Below are the code and all the weights of a small trained network. Each question names an input and a target symbol and asks about switching units off, where a switched-off unit gives its printed mean instead of its output.

import numpy as np


def w(rows, s, z=0):
    codes = np.array(rows[::2]) - 128.0
    scale = np.full(codes.shape[1], s)
    scale[-1] = z or s
    return codes * scale


def norm(h):
    return h / np.sqrt((h * h).mean(-1, keepdims=True) + 1e-5)


def f(y):
    return y / 2 * (1 + np.tanh(0.7978845608 * (y + 0.044715 * y**3)))


def softmax(a):
    e = np.exp(a - a.max(-1, keepdims=True))
    return e / e.sum(-1, keepdims=True)


def log_softmax(a):
    a = a - a.max(-1, keepdims=True)
    return a - np.log(np.exp(a).sum(-1, keepdims=True))


def net(x, mask):
    ids = ['αγεζθμπτφψω'.index(c) for c in x.split()]
    T = len(ids)
    res = E[ids] + P[:T]
    r = norm(res)
    for j in range(2):
        rows = slice(2 * j, 2 * j + 2)
        q, k, v = (r @ M[0][rows].T for M in (Q, K, V))
        z = softmax(np.where(np.tri(T) > 0, q @ k.T / 2**0.5, -1e9)) @ v
        o = O[0][rows]
        res = res + np.where(mask[j], z, o[:, -1]) @ o[:, :-1]
    y = f(norm(res) @ A[0][:, :-1].T + A[0][:, -1])
    res = res + np.where(mask[2:6], y, B[0][:, -1]) @ B[0][:, :-1]
    return log_softmax(norm(res)[-1] @ U[:, :-1].T + U[:, -1])


Q, K, V, O, A, B = {}, {}, {}, {}, {}, {}
E = w([
[35,126,82,139,108,81,101],'α',
[92,103,124,198,91,252,221],'γ',
[108,174,90,152,196,115,135],'ε',
[115,103,131,134,49,101,75],'ζ',
[128,99,91,160,91,70,158],'θ',
[186,123,133,167,177,90,133],'μ',
[147,184,76,186,155,93,70],'π',
[199,127,89,136,71,107,78],'τ',
[64,154,125,200,132,115,96],'φ',
[95,158,67,117,83,109,70],'ψ',
[183,140,41,127,99,89,123],'ω',
],0.02)
P = w([
[126,116,105,139,106,151,151],'0',
[143,152,153,100,111,91,163],'1',
[144,101,93,152,134,182,139],'2',
[152,219,231,63,110,36,204],'3',
[124,23,70,153,188,204,118],'4',
[134,154,251,103,123,63,125],'5',
],0.012)
Q[0] = w([
[144,129,73,167,118,185,127],'H1',
[120,57,61,194,132,251,123],'H1',
[109,174,174,137,112,58,126],'H2',
[141,153,159,66,119,101,161],'H2',
],0.014)
K[0] = w([
[119,130,156,116,101,113,170],'H1',
[141,246,203,99,88,82,164],'H1',
[130,60,101,130,151,226,149],'H2',
[124,100,73,195,124,132,64],'H2',
],0.013)
V[0] = w([
[109,168,42,93,183,136,196],'H1',
[6,147,162,164,158,128,63],'H1',
[163,195,96,108,122,212,46],'H2',
[178,131,189,223,176,140,100],'H2',
],0.012)
O[0] = w([
[160,125,110,34,170,202,65,253],'H1',
[99,110,52,86,107,133,218,162],'H1',
[130,23,117,220,227,169,130,145],'H2',
[188,177,10,151,89,185,120,95],'H2',
],0.012,0.0039)
A[0] = w([
[125,147,255,137,134,225,136,195],'N1',
[95,177,86,132,94,114,223,8],'N2',
[196,118,100,164,140,127,146,252],'N3',
[139,125,121,163,82,180,215,126],'N4',
],0.0099,0.0025)
B[0] = w([
[42,137,84,125,46,244,196,229],'N1',
[80,215,109,112,102,207,65,225],'N2',
[149,48,112,98,91,71,190,252],'N3',
[135,198,120,133,12,151,108,199],'N4',
],0.011,0.003)
U = w([
[96,115,122,197,58,1,163,100],'α',
[114,152,92,150,52,223,195,136],'γ',
[130,134,206,141,148,180,3,152],'ε',
[194,79,184,242,123,100,70,191],'ζ',
[156,156,244,71,44,115,64,38],'θ',
[110,170,144,150,117,178,88,59],'μ',
[37,113,115,20,117,59,147,1],'π',
[116,23,189,101,186,88,177,216],'τ',
[173,143,117,50,202,208,101,239],'φ',
[222,208,96,208,112,113,40,81],'ψ',
[177,49,11,186,124,78,152,103],'ω',
],0.0095,0.0027)

Each question gives the input, a string of symbols that net reads in full, and the target symbol t.
The units are the heads (2 rows each of Q, K, V and O) and the neurons (one row each of A and B). Each row of codes is followed by its name. A weight is (code - 128) times the scale printed after its matrix; where a second scale follows, it is the last column's (O, A, B and U).
mask holds one flag per unit, heads first, then neurons. A switched-off unit (its flag False) gives its mean, the last column of its rows in O or B, instead of its output. The means were averaged over made-up inputs and are rounded, as every weight is.
A unit's drop is (log p(t) with every unit on - log p(t) with that unit switched off) / (log p(t) with every unit on - log p(t) with every unit switched off).
The circuit of an input: a set's keep is (log p(t) with only the set's units on - log p(t) with every unit switched off) / (log p(t) with every unit on - log p(t) with every unit switched off). Starting from all 6 units, units are removed one at a time, each time the one whose removal leaves the highest keep (on an exact tie, the one counted first), for as long as the keep stays at least 0.8.
units of the circuit, in order: the units of the circuit, biggest drop first
top k neurons: the k neurons with the biggest drops, biggest first
which heads matter: for each layer, one digit per head in row order, 1 if its drop is at least 0.15 and else 0, layers parted by /
drop when u is switched off: that unit's drop, to one decimal
input ε π φ μ ψ, target ψ: which heads matter : 11
input π ε ψ ε, target τ: which heads matter : 01
input ε α α ω ε, target ε: which heads matter : 10
input ψ ε ζ ω ζ ψ, target α: which heads matter : 10
input ζ ε τ, target φ: which heads matter : 10
input φ α μ ε, target ψ: which heads matter : 11
input φ ε ε α μ φ, target ψ: which heads matter : 01
input ζ ζ π, target α: which heads matter : 10
input μ φ ε ζ τ τ, target ζ: units of the circuit, in order : [H1, H2]
input ε ε π μ, target ω: units of the circuit, in order : [H2]
input α π ζ θ π τ, target ω: units of the circuit, in order : [H2, N3]
input ε π π φ θ α, target θ: units of the circuit, in order : [H2, H1]
input ε φ ψ π ε, target ω: top 3 neurons : [N3, N2, N1]
input ζ θ φ, target θ: which heads matter : 01
input π ε ζ τ, target α: which heads matter : 10
input ε ψ π, target τ: units of the circuit, in order : [H2]
input μ ω π ω ψ μ, target τ: units of the circuit, in order : [H2, H1]
input τ π α, target ω: units of the circuit, in order : [H2, N2]
input ω τ ψ φ τ ε, target ζ: which heads matter : 11
input ζ ψ α α ζ, target π: units of the circuit, in order : [H2, H1]
input ω π ε, target ω: units of the circuit, in order : [H2, N3]
input μ φ ζ ε ζ, target φ: units of the circuit, in order : [H1]
input ε θ ε θ ψ π, target τ: units of the circuit, in order : [H2, H1]
input α φ π ε φ, target φ: drop when N4 is switched off : 0.1
input ω π ω ε ζ μ, target α: drop when H1 is switched off : 1.1
input ε α ε ε, target φ: drop when H1 is switched off : 0.7
input τ ζ α θ ε, target θ: drop when N1 is switched off : 0.0
input μ ψ ω ζ φ, target α: units of the circuit, in order : [H1]
